Below is a small trained network, with its code and all its weights. Each question gives an input and a class and asks what happens when units are switched off, that is, made to give their printed mean instead of their output.

import numpy as np


def w(rows, s, z=0):
    codes = np.array(rows[::2]) - 128.0
    scale = np.full(codes.shape[1], s)
    scale[-1] = z or s
    return codes * scale


def f(y):
    return y / 2 * (1 + np.tanh(0.7978845608 * (y + 0.044715 * y**3)))


def log_softmax(a):
    a = a - a.max(-1, keepdims=True)
    return a - np.log(np.exp(a).sum(-1, keepdims=True))


def net(x, mask):
    res = np.array(x, float).reshape(1, 3) / 4 @ E
    y = f(res @ A[0][:, :-1].T + A[0][:, -1])
    res = res + np.where(mask, y, B[0][:, -1]) @ B[0][:, :-1]
    return log_softmax(res[-1] @ U[:, :-1].T + U[:, -1])


A, B = {}, {}
E = w([
[64,26,96,79,171,14,152,49],'x0',
[88,142,201,38,20,119,246,184],'x1',
[7,119,142,224,156,144,98,211],'x2',
],0.011)
A[0] = w([
[133,105,160,110,156,121,117,117,245],'neuron 0',
[167,91,101,148,204,146,59,115,95],'neuron 1',
[114,126,97,42,90,167,173,176,82],'neuron 2',
[26,104,140,163,124,204,133,158,99],'neuron 3',
[144,131,168,142,135,225,115,174,89],'neuron 4',
[77,108,86,143,140,68,157,90,165],'neuron 5',
[73,137,97,163,142,121,116,156,70],'neuron 6',
[190,169,102,247,182,160,41,76,122],'neuron 7',
[78,80,141,123,139,132,180,71,79],'neuron 8',
[255,173,108,105,78,152,150,75,113],'neuron 9',
[179,137,114,159,171,146,70,57,79],'neuron 10',
[201,173,121,192,85,137,107,171,114],'neuron 11',
[116,85,153,164,118,115,95,176,77],'neuron 12',
[46,117,155,153,147,146,127,143,74],'neuron 13',
[130,179,154,120,91,146,120,133,77],'neuron 14',
[191,174,109,155,106,193,126,150,201],'neuron 15',
[91,137,149,74,9,136,183,197,144],'neuron 16',
[27,157,105,169,116,96,83,159,122],'neuron 17',
[203,110,137,86,121,66,124,85,92],'neuron 18',
[193,94,141,87,151,172,150,116,74],'neuron 19',
[40,112,136,111,136,19,109,87,65],'neuron 20',
[159,137,134,141,62,202,119,162,102],'neuron 21',
[76,177,211,102,58,130,210,136,82],'neuron 22',
[171,197,138,168,97,202,121,201,115],'neuron 23',
[145,234,150,164,137,148,139,116,72],'neuron 24',
[126,101,120,146,118,97,168,126,93],'neuron 25',
[62,159,134,214,139,121,146,199,139],'neuron 26',
],0.0094,0.011)
B[0] = w([
[18,208,113,161,53,164,118,36,201],'neuron 0',
[121,100,129,163,137,111,167,218,195],'neuron 1',
[143,128,148,143,174,89,133,192,171],'neuron 2',
[217,168,159,103,124,133,106,128,189],'neuron 3',
[143,40,127,92,149,135,129,114,177],'neuron 4',
[76,104,124,91,112,149,138,67,193],'neuron 5',
[191,96,158,81,129,115,126,177,151],'neuron 6',
[93,153,100,196,127,67,154,192,253],'neuron 7',
[155,57,120,107,184,129,134,148,155],'neuron 8',
[249,177,175,100,126,162,95,105,215],'neuron 9',
[146,119,141,140,155,73,149,229,189],'neuron 10',
[109,73,124,93,160,120,130,100,188],'neuron 11',
[184,113,160,100,146,122,144,150,143],'neuron 12',
[216,111,158,112,153,163,128,150,160],'neuron 13',
[162,87,134,112,159,90,146,141,146],'neuron 14',
[61,135,123,116,78,158,127,60,224],'neuron 15',
[78,154,96,215,114,108,125,180,238],'neuron 16',
[200,168,141,121,118,155,100,113,189],'neuron 17',
[217,119,164,94,141,182,98,142,180],'neuron 18',
[197,97,160,103,129,132,129,167,148],'neuron 19',
[135,11,106,65,196,135,124,129,183],'neuron 20',
[128,66,106,102,165,122,133,112,179],'neuron 21',
[123,131,104,182,150,64,153,206,209],'neuron 22',
[81,65,115,75,158,153,128,81,220],'neuron 23',
[154,60,126,84,182,122,120,151,159],'neuron 24',
[146,75,135,135,139,130,131,140,134],'neuron 25',
[190,193,157,116,94,141,125,91,211],'neuron 26',
],0.02,0.016)
U = w([
[98,145,140,191,140,66,167,239,59],'0',
[73,34,132,34,166,149,138,97,93],'1',
[237,202,240,85,104,170,98,149,119],'2',
[1,239,132,152,21,164,120,58,253],'3',
],0.0097,0.005)

Each question gives the input, the list of numbers given to net, and the class t.
The units are the neurons (one row each of A and B). Each row of codes is followed by its name. A weight is (code - 128) times the scale printed after its matrix; where a second scale follows, it is the last column's (A, B and U).
mask holds one flag per neuron, in row order. A switched-off neuron (its flag False) gives its mean, the last column of its row in B, instead of its output. The means were averaged over made-up inputs and are rounded, as every weight is.
A unit's drop is (log p(t) with every unit on - log p(t) with that unit switched off) / (log p(t) with every unit on - log p(t) with every unit switched off).
most important unit: the unit with the biggest drop
top k neurons: the k neurons with the biggest drops, biggest first
drop of u: that unit's drop, to one decimal
input [8,-5,7], class 1: most important unit -> neuron 20
input [6,3,6], class 1: top 2 neurons -> (neuron 20; neuron 9)
input [6,7,-1], class 0: top 2 neurons -> (neuron 16; neuron 22)
input [1,5,-5], class 0: top 4 neurons -> (neuron 16; neuron 22; neuron 26; neuron 3)
input [3,-8,-8], class 0: top 3 neurons -> (neuron 7; neuron 1; neuron 10)
input [-1,3,4], class 2: top 3 neurons -> (neuron 7; neuron 3; neuron 15)
input [-4,-6,-6], class 0: top 2 neurons -> (neuron 7; neuron 10)
input [3,-6,-8], class 2: top 2 neurons -> (neuron 9; neuron 18)
input [3,-5,6], class 2: top 2 neurons -> (neuron 17; neuron 16)
input [-1,-8,-8], class 0: top 3 neurons -> (neuron 7; neuron 10; neuron 1)
input [5,-1,-6], class 2: top 2 neurons -> (neuron 18; neuron 23)
input [-7,-1,8], class 2: top 2 neurons -> (neuron 26; neuron 3)
input [-3,2,0], class 3: drop of neuron 20 -> 0.2
input [-8,-2,6], class 1: most important unit -> neuron 23
input [-4,-8,-6], class 0: drop of neuron 7 -> 1.6
input [-8,-4,3], class 1: drop of neuron 26 -> 0.0
